Below are the code and all the weights of a small trained network. Each question names an input and a class and asks about switching units off, where a switched-off unit gives its printed mean instead of its output.

import numpy as np


def w(rows, s, z=0):
    codes = np.array(rows[::2]) - 128.0
    scale = np.full(codes.shape[1], s)
    scale[-1] = z or s
    return codes * scale


def f(y):
    return np.maximum(y, 0)


def log_softmax(a):
    a = a - a.max(-1, keepdims=True)
    return a - np.log(np.exp(a).sum(-1, keepdims=True))


def net(x, mask):
    res = np.array(x, float).reshape(1, 3) / 4 @ E
    y = f(res @ A[0][:, :-1].T + A[0][:, -1])
    res = res + np.where(mask, y, B[0][:, -1]) @ B[0][:, :-1]
    return log_softmax(res[-1] @ U[:, :-1].T + U[:, -1])


A, B = {}, {}
E = w([
[8,186,117,71,179,91,93,149,162],'x0',
[53,130,75,109,65,148,197,124,84],'x1',
[155,76,120,97,157,105,150,11,138],'x2',
],0.015)
A[0] = w([
[117,155,91,72,121,97,113,122,99,199],'n0',
[130,156,154,148,140,143,75,204,110,37],'n1',
[81,171,93,80,174,109,138,139,163,192],'n2',
[120,162,128,160,110,125,122,188,132,5],'n3',
[83,137,59,60,65,155,160,131,89,105],'n4',
[171,107,195,220,34,168,163,112,70,231],'n5',
[63,77,93,113,80,96,199,142,99,125],'n6',
[113,76,141,113,180,94,129,43,128,60],'n7',
[213,92,118,155,133,146,201,116,90,192],'n8',
[88,102,142,79,145,82,170,47,165,76],'n9',
[161,85,188,81,142,126,124,43,108,71],'n10',
[81,151,108,77,164,77,141,141,158,210],'n11',
[127,144,156,137,96,150,127,246,48,95],'n12',
[147,151,107,90,119,66,154,70,137,55],'n13',
[75,152,152,30,195,76,128,150,157,197],'n14',
[160,143,173,125,162,95,77,118,168,110],'n15',
[72,122,116,143,108,144,189,111,94,116],'n16',
[105,87,152,118,163,123,130,76,79,68],'n17',
[159,115,203,145,174,90,39,143,189,120],'n18',
],0.011,0.002)
B[0] = w([
[210,139,116,93,150,70,95,68,114,177],'n0',
[111,194,101,100,94,95,181,204,167,188],'n1',
[130,76,40,128,154,132,53,115,88,222],'n2',
[85,165,126,49,89,65,197,179,232,171],'n3',
[157,106,167,189,145,221,192,80,87,213],'n4',
[68,112,69,151,189,66,26,45,108,254],'n5',
[212,157,172,185,158,211,175,100,94,204],'n6',
[95,204,64,97,96,105,221,191,180,201],'n7',
[68,103,88,129,218,102,27,108,143,229],'n8',
[60,156,132,69,76,140,126,166,152,211],'n9',
[98,197,174,116,104,63,139,189,145,201],'n10',
[106,55,88,127,210,97,63,99,104,220],'n11',
[101,155,155,44,56,94,108,140,249,210],'n12',
[39,246,102,42,69,68,172,133,162,174],'n13',
[162,84,93,94,149,132,31,70,112,249],'n14',
[144,73,229,156,114,223,184,71,48,191],'n15',
[183,92,177,211,130,193,255,139,41,185],'n16',
[88,158,116,143,116,79,171,228,204,168],'n17',
[218,123,207,238,121,198,227,108,49,221],'n18',
],0.0071,0.017)
U = w([
[107,70,67,134,156,87,4,82,98,250],'0',
[180,109,173,184,105,177,223,108,63,87],'1',
[64,178,103,83,59,80,177,182,190,63],'2',
],0.014,0.002)

Each question gives the input, the list of numbers given to net, and the class t.
The units are the neurons (one row each of A and B). Each row of codes is followed by its name. A weight is (code - 128) times the scale printed after its matrix; where a second scale follows, it is the last column's (A, B and U).
mask holds one flag per neuron, in row order. A switched-off neuron (its flag False) gives its mean, the last column of its row in B, instead of its output. The means were averaged over made-up inputs and are rounded, as every weight is.
A unit's drop is (log p(t) with every unit on - log p(t) with that unit switched off) / (log p(t) with every unit on - log p(t) with every unit switched off).
The circuit of an input: a set's keep is (log p(t) with only the set's units on - log p(t) with every unit switched off) / (log p(t) with every unit on - log p(t) with every unit switched off). Starting from the 12 units with the biggest drops (on a tie, the unit counted first), units are removed one at a time, each time the one whose removal leaves the highest keep (on an exact tie, the one counted first), for as long as the keep stays at least 0.8.
units of the circuit, in order: the units of the circuit, biggest drop first
top k neurons: the k neurons with the biggest drops, biggest first
drop of u: that unit's drop, to one decimal
input [-4,-7,2], class 1: units of the circuit, in order : n18
input [5,-6,-4], class 1: top 3 neurons : n18, n5, n15
input [-5,0,-6], class 2: top 2 neurons : n12, n14
input [-7,7,-2], class 0: top 2 neurons : n5, n8
input [3,1,-4], class 2: top 3 neurons : n5, n8, n3
input [-5,6,7], class 2: top 2 neurons : n18, n13
input [3,-4,0], class 1: top 2 neurons : n18, n5
input [-2,5,-5], class 1: top 4 neurons : n4, n16, n6, n7
input [-3,-4,2], class 1: top 4 neurons : n18, n14, n11, n2
input [-5,-3,7], class 2: top 2 neurons : n7, n10
input [-4,-4,6], class 2: top 2 neurons : n7, n10
input [-4,3,-1], class 0: top 2 neurons : n5, n18
input [-4,2,-4], class 0: top 2 neurons : n5, n7
input [3,-5,0], class 1: drop of n18 : 0.4
input [5,-8,3], class 1: drop of n18 : 0.7
input [-8,1,-1], class 0: drop of n7 : 0.0
input [-6,2,-7], class 2: top neuron : n12
